In the rows, 128 means zero.
Each row of numbers belongs to one of the elements below and depends on some of the facts about them. Some rows are named. Which element is each other row?

Some rows with their names:
flebak: [115 119 145 136 134 125 124 124 130 122 141 111 125 122 143 111 143 110
  80 143 117 107 126 109 124 139 117 122 124 124 155 126 118  91  80 113
 111  95 102 146 126]
tigu: [132 126  96 148 111  99 123 151 117 111 183  77 134 119 190 169 155 119
 193 100 195  84 109 137 148 127 157 128  93 135  97 139 142 223 180 120
 141 130 156 149 118]
patas: [127 128 126 116 135 131 125 123 132 136 115 138 123 138 118 139 118 140
 128 128 110 130 145 131 127 136 125 136 136 125 115 128 122 131 150 139
 129 132 119 113 140]
brudru: [157 123 139 134 125 144 123 122 128 123 115 125 115 113  97 105 122 131
 141 134 102 126 139 120 140 128 127 117 123 129 151 121 130 120 124 133
 127 151 128 142 117]
skisum: [147 128 125 122 135 146 127 145 134 132 120 149 141 128 134 123 135 145
 145 135 105 145 135 116 115 136 130 128 108 125 125 131 128 141 139 150
 130 130 129 114 142]
fefliba: [ 81 135 132 130 150 102 127  87 134 120 175 115 126 139 120 142 136  93
  66 129 128 122 105 126 127 123 131 111 139 130 172 128 122  89  43 129
 126  92 122 137 109]
vigran: [118 125 136 132 115 130 131 138 127 125 133 133 131 123 126 110 120 110
 100 129 120 127 123 121 121 145 106 135 139 132 148 127 127 103 107 115
 129 120 137 138 136]
varo: [127 127  99 147 120 105 133 113 120  96 125 108 122 123 159 157 140 134
 158 119 179  80 143 121 145 124 175 108  93 130  72 134 130 224 174 119
 141 120 161 132 113]
pati: [145 129 129 120 138 134 127 126 132 133 108 143 129 126 122 129 124 146
 130 131 118 133 145 125 116 129 123 131 122 125 119 130 126 129 143 145
 128 127 127 120 137]
nostan: [118 145 120 111 143 118 123 117 137 134 186 111 152 139 146 173 132 133
 148 101 137 161  91 144 123 117 128 146 120 140 168 134 133 107 109 158
 146 143 145 134 134]
skovebra: [137 130 125 121 138 128 126 125 132 133 113 141 128 131 117 136 122 141
 131 130 120 131 142 128 119 129 126 129 127 125 118 130 126 137 141 145
 131 128 130 121 136]
vitrir: [ 98 120 134 140 134 110 123 124 128 118 151 105 121 128 139 126 140  96
  83 138 122  96 121 112 131 142 130 115 127 126 147 128 117 119  81 110
 119  94 113 149 125]
vusedi: [ 88 118 141 130 131 119 122 122 130 125 153 105 116 139 135 126 133  99
  77 138 106 103 126 120 138 147 123 128 146 125 148 123 111  97  87 104
 114 103  92 135 130]
zopel: [136 134 123 129 130 104 132 164 113 156  82 156 134 132  91 132 111 110
 134 146 125 146 119 138 104 110 134 104 152 122 103 138 130 147 121 130
 131 127 144 133 145]
rugrin: [125 130 122 135 137 118 128 189 118 160  92 158 138 138  94 125 128 124
 155 148 114 152 110 132 111 111 134 102 137 121 100 137 129 163 127 129
 127 130 129 134 146]
bidemak: [ 98 135 135 119 138 113 130  68 137 108 186 115 131 136 140 143 131  86
  54 125 117 124 112 121 125 141 135 121 137 134 186 127 120  76  42 135
 131  95 129 118 117]
dezu: [115 124 138 137 125 134 129 137 133 125 131 130 127 120 126 104 130 129
 105 128 126 122 128 117 124 138  98 137 126 130 145 126 127 100 113 117
 123 117 126 149 128]

There are 3 kinds of fact about the elements: λ, δ, Ξ.
flaten λ:sokli δ:d Ξ:601
branik λ:vigran δ:c Ξ:954
bipli λ:gromalas δ:b Ξ:453
bregel λ:dribom δ:b Ξ:113
drobus λ:grigu δ:a Ξ:954
skove λ:pibri δ:b Ξ:954
skovebra λ:vostu δ:a Ξ:954
dubris λ:dropagru δ:b Ξ:113
saskil δ:b Ξ:113
bepa λ:kluvas δ:c Ξ:954
viklam λ:leski δ:a Ξ:954
dropla λ:bristen δ:a Ξ:695
platezir λ:skogar δ:b Ξ:695
vagu λ:plifirem δ:a Ξ:601
forin λ:mede δ:c Ξ:113
ludram λ:goklos δ:c Ξ:954
fivegel λ:saskil δ:c Ξ:695
fatri λ:sasol δ:e Ξ:695
sekagrin λ:midem δ:a Ξ:113
klofla λ:tromir δ:d Ξ:601
feple λ:kotro δ:b Ξ:113
midem λ:grogrur δ:a Ξ:601
tregrir λ:gopun δ:e Ξ:453
sotroplim λ:dovin δ:e Ξ:954
talun λ:musti δ:a Ξ:601
vostu λ:tigu δ:c Ξ:113
kudratal λ:lakluk δ:e Ξ:113
mitor λ:kule δ:a Ξ:954
bekem λ:forin δ:b Ξ:113
divel λ:drufor δ:c Ξ:601
ritrum λ:platezir δ:e Ξ:954
sebu λ:broman δ:a Ξ:954
drufor λ:ribro δ:a Ξ:954
rugrin λ:drotruk δ:e Ξ:954
kliklem λ:lepor δ:d Ξ:954
mupadror λ:trugru δ:e Ξ:601
klifan λ:bipli δ:a Ξ:954
vagul λ:ledrar δ:b Ξ:954
drulak λ:tupe δ:b Ξ:695
bidemak λ:dreve δ:b Ξ:453
brudru λ:brusi δ:a Ξ:601
lostestik λ:rugrin δ:a Ξ:954
gromalas λ:talun δ:d Ξ:113
tobren λ:stuzem δ:a Ξ:113
bagu δ:b Ξ:954
druplo λ:stenu δ:e Ξ:954
pluvak λ:zatu δ:a Ξ:954
raskin λ:ritrum δ:e Ξ:113
sturukem λ:mitor δ:a Ξ:954
nodrel λ:dotrol δ:a Ξ:113
stikles λ:stesir δ:a Ξ:954
luplos λ:fivegel δ:c Ξ:113
varo δ:c Ξ:954
zibras λ:klifan δ:b Ξ:954
lakluk λ:mastuk δ:b Ξ:453
stufi λ:flaten δ:b Ξ:113
lepor λ:grodu δ:a Ξ:601
zeluk δ:c Ξ:113
klisuk λ:lemim δ:a Ξ:695
lubrile λ:luplos δ:e Ξ:954
sokli λ:druplo δ:d Ξ:453
stevek λ:fefliba δ:a Ξ:954
flebak λ:brubrol δ:a Ξ:453
firar λ:tigrir δ:b Ξ:113
deklum λ:flotrok δ:e Ξ:954
vilol λ:tobren δ:a Ξ:954
dovin λ:dubris δ:a Ξ:954
trugru λ:stura δ:d Ξ:954
skulefal λ:vudrek δ:c Ξ:954
tigu δ:d Ξ:695
patas λ:vusedi δ:a Ξ:954
domir λ:pati δ:a Ξ:695
tupe λ:tugrel δ:d Ξ:113
paluk λ:bidrul δ:d Ξ:113
grokolu λ:retrar δ:e Ξ:113
lize δ:e Ξ:954
verus λ:ludram δ:e Ξ:695
bosal λ:ruvam δ:a Ξ:954
brabrun δ:e Ξ:453
voklin λ:fogu δ:a Ξ:954
kolodum δ:a Ξ:954
laskeflin λ:fluvi δ:a Ξ:954
retrar λ:tatek δ:b Ξ:113
bristen λ:bagre δ:b Ξ:601
funa λ:lize δ:c Ξ:954
dezu λ:laskeflin δ:a Ξ:113
kabim λ:vanek δ:e Ξ:601
paklum λ:vilol δ:a Ξ:113
vudrek δ:b Ξ:113
vigran λ:divel δ:b Ξ:113
stesir λ:skilo δ:a Ξ:954
bagre λ:stevek δ:e Ξ:954
ledrar λ:mudror δ:b Ξ:954
tuples δ:b Ξ:695
skofor λ:lubrile δ:d Ξ:954
grigu λ:lostestik δ:d Ξ:954
flastun δ:d Ξ:113
kluvas λ:kabim δ:a Ξ:695
foflufam λ:varo δ:a Ξ:695
treper λ:klukim δ:a Ξ:695
pibri λ:kolodum δ:e Ξ:954
dena λ:bosal δ:a Ξ:954
leski λ:paklum δ:b Ξ:695
griskemer λ:zetrak δ:b Ξ:954
kobutrus λ:tregrir δ:a Ξ:954
goklos λ:raskin δ:c Ξ:954
flidos λ:klofla δ:c Ξ:954
kuflom λ:sturukem δ:d Ξ:954
bilo λ:nostan δ:c Ξ:695
musti λ:skulefal δ:a Ξ:601
fiben λ:plibus δ:a Ξ:453
stoflus λ:skovebra δ:a Ξ:695
tegrar λ:dena δ:c Ξ:113
dreve λ:tegrar δ:a Ξ:113
grogrur δ:c Ξ:113
dribom λ:domir δ:b Ξ:954
dropagru λ:zibras δ:a Ξ:113
broman λ:skisum δ:d Ξ:954
lemim λ:tribir δ:b Ξ:954
tugrel λ:sebu δ:e Ξ:954
mudror λ:kliklem δ:c Ξ:601
mufim λ:pidra δ:a Ξ:954
stura λ:brerim δ:b Ξ:453
ribro λ:dezu δ:b Ξ:453
fogu λ:funa δ:c Ξ:601
tigrir λ:bagu δ:b Ξ:954
nuzi λ:bregel δ:d Ξ:954
plifirem λ:sotroplim δ:a Ξ:954
kotro λ:paluk δ:b Ξ:113
klozagus λ:brebru δ:b Ξ:601
bremoklir λ:bidemak δ:a Ξ:954
brubrol λ:nuzi δ:d Ξ:954
trostobras λ:sekagrin δ:e Ξ:695
bidrul λ:firar δ:b Ξ:453
vusedi λ:nodrel δ:a Ξ:453
klukim λ:skofe δ:b Ξ:954
ruvam λ:vagul δ:b Ξ:113
pati λ:skove δ:a Ξ:954
brerim λ:brudru δ:e Ξ:954
fefliba λ:tinal δ:a Ξ:453
nostan λ:fatri δ:e Ξ:695
vanek λ:kistagra δ:a Ξ:453
pidra λ:zopel δ:b Ξ:954
plibus λ:ludre δ:c Ξ:954
kistagra λ:kuflom δ:c Ξ:601
doklom λ:flesal δ:d Ξ:453
drotruk λ:mufim δ:a Ξ:954
tribir λ:kobutrus δ:a Ξ:954
stenu λ:mupadror δ:a Ξ:954
skogar λ:trostobras δ:b Ξ:954
zanun λ:doklom δ:a Ξ:954
skilo λ:flidos δ:d Ξ:954
mede λ:broklaku δ:e Ξ:113
skofe λ:bepa δ:e Ξ:954
ludre λ:verus δ:a Ξ:601
tromir λ:stidrum δ:a Ξ:113
tinal λ:bilo δ:b Ξ:113
vitrir λ:tuples δ:a Ξ:453
dotrol λ:griskemer δ:a Ξ:954
grodu δ:c Ξ:954
kiklu λ:stoflus δ:b Ξ:113
zetrak λ:grokolu δ:c Ξ:601
gusko δ:e Ξ:695
gopun λ:flastun δ:d Ξ:601
broklaku λ:kudratal δ:c Ξ:954
flesal λ:klozagus δ:a Ξ:954
mastuk λ:dropla δ:c Ξ:601
brebru λ:vitrir δ:e Ξ:954
kule λ:bapladim δ:b Ξ:954
bapladim λ:drulak δ:c Ξ:113
skisum λ:foflufam δ:e Ξ:954
brusi λ:klisuk δ:b Ξ:113
stuzem λ:drobus δ:c Ξ:695
lamu δ:b Ξ:113
fluvi λ:flebak δ:a Ξ:695
zatu λ:patas δ:b Ξ:954
gredram λ:fiben δ:a Ξ:113
sasol λ:bremoklir δ:c Ξ:601
flotrok λ:viklam δ:a Ξ:954
zopel λ:bekem δ:b Ξ:954
stidrum λ:skofor δ:a Ξ:601
tatek λ:gredram δ:c Ξ:954

Name these rows:
No name comes twice in this set of rows, the named rows included.
[136 133 134 131 127 141 132  73 128 111 127 115 112 123 107 119 125 138
 134 122 141 135 127 137 156  97 150 117 130 130 144 114 135 103 114 124
 126 153 125 120  87] : mudror
[139 127 127 137 126 130 124 112 129 116 134 119 113 120  95 124 119 119
 143 125 108 116 133 124 149 132 140 110 125 133 149 123 129 145 119 135
 138 148 141 140 112] : lepor
[116 143 119 117 152 112 130  95 135 133 134 146 131 140 100 155 120 132
 117 121 129 147 125 140 117 114 134 120 135 130 134 133 131 127 108 159
 140 123 145 116 122] : stevek
[ 83 118 133 120 104 131 127 136 128 127 148 119 114 147 125 126 105 100
  98 122  94 116 131 133 147 170 110 153 170 132 134 121 113 107 132  97
 130 134 111 117 145] : retrar
[131 130 125 135 138 108 128 171 117 158  77 150 128 130  88 127 121 129
 141 146 129 138 124 135 110 106 125 106 143 120  96 137 129 150 133 127
 124 125 131 145 140] : lostestik
[100 120 137 137 132 129 124 142 131 123 159 116 132 134 144 115 148 100
  94 143 102 121 111 107 129 144 128 116 122 126 157 127 117 109  74 114
 117 100 103 134 130] : tregrir
[142 127 102 140 106  87 122 160 114 111 160  83 140 115 179 181 127 104
 172 106 162  80 118 121 132 153 153 131 101 142 113 144 129 213 170 124
 158 135 181 172 154] : tuples
[104 125 131 140 121 141 133 128 130 126 155 126 124 129 135 100 146 123
 122 123 152 132 113 138 138 118 113 132 133 126 131 123 140 110 113 110
 112 115 111 115  99] : paluk
[139 132 127 126 124 116 126 129 119 130 128  90 135 120 170 152 136 151
 155 112 187 126 112 144 135  95 136 147 118 132 113 128 133 117 161 113
 126 142 128 154 124] : fivegel
[ 89 140 130 127 135 130 139  59 138 105 161 119 125 133 135 129 134 136
  87 108 168 138 113 138 140 105 125 137 129 136 153 119 134  76  89 121
 126 116 132 119  89] : tegrar
[150 128 128 121 135 147 127 143 135 133 119 150 141 128 133 122 135 146
 145 135 104 147 135 116 114 134 128 129 108 125 127 130 127 137 138 150
 129 132 126 112 142] : skofe
[106 122 110 152 104 103 131 145 122 100 155 112 127 121 143 135 126  89
 121 119 139  79 124 110 136 166 135 117 115 138 123 136 126 191 127 108
 149 112 172 156 134] : lamu
[146 128 127 120 134 148 127 145 134 134 121 149 140 130 133 123 132 146
 146 135 102 146 136 117 116 136 128 130 111 125 125 130 126 138 141 148
 129 132 125 110 143] : brerim
[116 125 126 112 131 132 124 122 133 136 120 134 118 144 119 144 114 136
 129 126 102 127 149 135 135 146 126 144 147 125 110 125 117 134 159 133
 130 138 110 106 143] : dotrol

Now the same elements, written a new way:
Some rows with their names:
viklam: [112 120 139 145 149 136 139 168 159 131 119 135 119 123 115 104 150 116
 104 140 115 121 144 102 134 139 137 135 110]
vanek: [114 186 137 118 113 149 102 157 106 181 137 151 127 106 142 192 158  79
 151 157 155 130 136 111 129 121 121 146 174]
ribro: [112 160 140 103 102 152  95 101 111 146 134 128 140 111 151 167 145  99
 145 153 140 154 128 127 117 126 112 128 135]
kuflom: [ 95 172 126 140 163  74 153 131 132 168  77 121 111 104 105 155 135  99
 121 118 125 109 143 164 128 130 138 122 132]
brerim: [122 140 142 142 163 105 137 132 144 133 102 126 126 100 110 124 125 107
 110 128 101 113 125 157 117 127 128 146 120]
brusi: [119 133 110 116 134 115 121 112 110 131 120 140 138 132 146 164 142 125
 138 122 139 119 103 135 135 113 131 129 135]
griskemer: [138  72 131 116 138 102 127 102 181 125 116 107 129 105 120 126 124 121
  85 117  93 149 110 119 110 156 133 133  93]
ritrum: [153  80 136 128 149 121 127 106 184 123 126 105 133 100 122 114 106 117
  89 122  92 133 102 138 102 150 124 155 102]
mede: [104 140 125 144 138 194 127 122 112  81 145 131 148 156 159  83 143 147
 141 150 144 107 118 138 130  99 109 132 101]
tuples: [160 104 156 114  44  56 136 156  96  98 194  90  74 223 123 151  91 183
 236  58 125 123 158 170 128  98 103  88 166]
nostan: [180 144 117 136 147 158 114 108  64  86 132 151 172 115 134  97  88 165
 131 149 141 122 113 146 138 112 156 117 158]
drobus: [ 81 122 146 152 149 155 146 179 166 114 126 127 113 142 125  85 176 120
 104 144 119 111 156  98 131 134 118 132  86]
zopel: [ 70 122 152 144 143 148 146 135 149  85 111 116 124 143 127  68 168 134
 109 145 108 127 156 121 128 125 112 111  62]
patas: [140 101 134 135 146 127 132 158 168 138 123 132 122 110 112 115 133 115
  91 133 108 131 130  97 127 151 143 141 118]
grigu: [ 64 132 137 151 152 151 155 129 163 109 110  96 116 144 130  77 158 128
 108 138 128 115 158 136 121 133 106 113  66]
brubrol: [110 142 125 136 156 101 148 117 146 147  91 112 120 107 111 126 124 113
 111 125 121 123 138 149 122 140 135 122 114]
dropagru: [137 128 109 129 135 148 122 151 122 140 140 154 134 135 145 150 142 125
 132 133 149 112 108 102 143 121 141 140 149]

Name these rows:
No name comes twice in this set of rows, the named rows included.
[140 132 139 125 145 105 132 115 120 119  92 138 138  97  98 104 107 130
 109 137  99 151 132 127 131 137 157 117 117] : ledrar
[134 132 108 128 134 140 123 153 120 147 138 156 134 135 144 158 143 121
 134 131 151 110 108 106 143 121 140 142 155] : dezu
[114 156 138 104 101 159  94 100 112 140 136 126 142 112 153 161 143 103
 144 155 140 157 126 123 116 125 112 127 132] : bipli
[171  62 110 110 114 163  93 109 170 148 173 131 142 122 153 152 130 129
  98 123 144 142  94  74 117 157 112 158 139] : ludre
[158 109 186 132  53  66 154 207 144 129 179  98  45 195  74 115  82 155
 217  71  95 133 181 144 128 123 118 113 151] : kolodum
[152 170 144 119  97 219  93 134  86 124 151 158 155 106 134 100 112 128
 145 189 152 170 143  86 137 130 146 124 150] : fefliba
[101 161 150 115  95 208  98 102  97  99 144 128 151 129 154  99 146 129
 146 179 143 166 147 110 123 118 111 114 105] : lakluk
[178  55  99 116 141 137 106  92 159 110 163 106 155 127 168 151 114 137
  95 111 132 115  77 138 104 140 116 147 135] : verus
[115 142 126 142 137 193 125 119 104  80 142 137 151 149 153  83 130 149
 141 151 143 112 117 139 132 100 118 132 108] : kudratal
[124 136 143 140 161 112 138 129 145 130 104 125 127 102 110 117 122 109
 110 128 101 116 125 157 116 129 126 145 118] : druplo
[105 154 127 138 157  92 150 122 139 153  86 115 115 107 109 132 126 110
 115 124 122 120 140 152 125 136 137 123 119] : broman
[145 134 138 125 143 105 131 113 116 117  90 140 139  93  95 102 102 132
 109 135  97 153 130 128 133 138 160 114 119] : vagul

